Look-ups in named tables: a row name and a column name give one cell, copied from the table.

bem.csv
,ses,lezig
minipo,-5.23,-0.14
bez,5.77,3.20
duvuv,-2.05,1.74
lalilal,-0.71,-5.43

What is the ses of minipo in bem? -5.23
What is the ses of lalilal in bem? -0.71
What is the lezig of duvuv in bem? 1.74
What is the ses of bez in bem? 5.77
What is the lezig of minipo in bem? -0.14
What is the ses of duvuv in bem? -2.05
What is the lezig of lalilal in bem? -5.43
What is the lezig of bez in bem? 3.20

nudipug:
	perib	rivunel	girumup	fumepog	virego	kuv	fure	vepag	nuri
duv	200	131	225	158	178	147	36	94	252
pez	1	124	53	98	95	71	189	103	156
darozo	233	134	238	188	160	234	121	173	128

kuv of darozo: 234
fure of duv: 36
fure of darozo: 121
vepag of duv: 94
fumepog of pez: 98
virego of pez: 95
nuri of duv: 252
kuv of duv: 147
Which row has the largest fure? pez

bami:
|  | sud | kav | dab | ribod | ranalo | rata | kabave |
|---|---|---|---|---|---|---|---|
| gub | -0.4 | 0.1 | -0.6 | 0.2 | -0.7 | -0.2 | 0.7 |
| vez | 0.0 | 0.1 | -0.5 | -0.3 | -0.1 | 0.2 | -0.2 |
| luzofen | -0.4 | -0.4 | -0.2 | -0.3 | -0.3 | -0.5 | -0.3 |
| galerok | 0.1 | -0.1 | -0.4 | -0.3 | -0.2 | 0.2 | -0.2 |
| lafoviv | 0.3 | 0.1 | -0.6 | -0.1 | -0.4 | 0.4 | 0.0 |
| vinek | 0.3 | 0.0 | -0.5 | -0.2 | 0.1 | -0.5 | -0.7 |
| pum | -0.1 | 0.0 | -0.6 | -0.5 | 0.1 | -0.2 | -0.6 |
| kevifa | -0.3 | -1.0 | 0.2 | 0.0 | -0.6 | -0.7 | -0.3 |
| zit | 0.0 | 0.1 | -0.6 | -0.4 | -0.2 | 0.2 | -0.2 |

What is the ranalo of galerok in bami? -0.2
What is the dab of vinek in bami? -0.5
What is the dab of zit in bami? -0.6
What is the sud of vinek in bami? 0.3
What is the kav of vez in bami? 0.1
What is the dab of pum in bami? -0.6
What is the dab of luzofen in bami? -0.2
What is the kabave of galerok in bami? -0.2
What is the kav of galerok in bami? -0.1
What is the dab of gub in bami? -0.6
What is the kav of kevifa in bami? -1.0
What is the ribod of vinek in bami? -0.2
What is the sud of lafoviv in bami? 0.3
What is the ribod of vez in bami? -0.3

leg:
        kanef  vozas  zopade  vased    san  fevop    bon    gal
digu     19.3   30.0    -4.1  -38.4  -71.6  -13.5    2.3    5.8
vagup   -47.8  -37.6     4.7   96.6  -13.9    5.3  -11.0  -42.0
gil     -14.7  -24.4    -0.3   60.4  -43.9  -18.7  -12.6   12.0
kodo     16.0   28.8   -24.6  -83.2   22.1   13.2  -27.8   20.3
mumoko  -31.8   10.1     8.3   -8.2   17.9   -2.1   10.1   -8.6
lono    -30.7   10.7    -7.2   -0.5   71.8  -44.1  -29.2   14.5
noris   -24.7  -34.1   -23.9   -3.8   72.5   16.3  -14.4    0.2
nabaf    -8.8  -50.1     7.2  -76.2   -8.0   -8.0  -30.2  -27.6
gibuga   15.8  -24.5    10.7  -98.2  -84.6   15.4  -25.3  -18.8
vila    -24.6  -56.1    -7.4   50.9   -9.8   14.1  -17.3   -2.4

What is the vozas of mumoko in leg?
10.1
What is the gal of vila in leg?
-2.4
What is the vased of mumoko in leg?
-8.2
What is the san of nabaf in leg?
-8.0
What is the gal of mumoko in leg?
-8.6
What is the san of vila in leg?
-9.8

dige =
         sazos  linozis  nop  fon  degup  lugeku  zofo  buvadon
vov        111      117  242  153    138     110   103      133
tusokef    168      117  189  125    111     145   139      169
nipaduk    110      120  203  169    218      58   180       74
gemoz      196      213  211  162    204     174   187      185
zuribar    133      156  209  118    145     144   176      156
bunimi     252      244  197  151    206     226   131      245

degup of nipaduk is 218
zofo of nipaduk is 180
zofo of zuribar is 176
linozis of vov is 117
sazos of zuribar is 133
degup of tusokef is 111

fipova
|  | vek | kelaboz | lererik | tezafa | gol | pir | vofer | lunufav | tur | vogupi |
|---|---|---|---|---|---|---|---|---|---|---|
| ril | 45797 | 57773 | 42948 | 35761 | 39359 | 41803 | 45689 | 34706 | 47634 | 44206 |
| zezukep | 44392 | 53078 | 54789 | 41781 | 50786 | 38504 | 11226 | 56606 | 36871 | 40644 |
| zadopan | 36297 | 47727 | 35591 | 42695 | 38423 | 43016 | 53505 | 29747 | 39239 | 51696 |
| rutim | 52707 | 52613 | 48514 | 44304 | 46657 | 42291 | 27930 | 61013 | 41998 | 47413 |
| bisipav | 50452 | 51995 | 45988 | 43314 | 42714 | 35667 | 31210 | 43460 | 48417 | 36459 |
| vupavug | 31768 | 39846 | 48709 | 44863 | 34144 | 40602 | 85590 | 23112 | 41684 | 44161 |
| vir | 46572 | 48389 | 49186 | 37151 | 50324 | 42557 | 5933 | 54054 | 39808 | 38977 |
| nopu | 45945 | 46799 | 42353 | 42324 | 42371 | 38977 | 43262 | 40538 | 48268 | 38867 |
| getu | 29751 | 40442 | 45053 | 43140 | 35472 | 44206 | 92981 | 22284 | 44851 | 42974 |
| zuzi | 47544 | 43725 | 44181 | 44093 | 52854 | 41595 | 24000 | 61120 | 44812 | 40481 |

gol of zadopan: 38423
lererik of zadopan: 35591
vofer of bisipav: 31210
lunufav of rutim: 61013
lunufav of bisipav: 43460
tezafa of nopu: 42324
lunufav of zezukep: 56606
lunufav of getu: 22284
gol of ril: 39359
vek of vupavug: 31768
lererik of vupavug: 48709
tur of nopu: 48268
kelaboz of zadopan: 47727

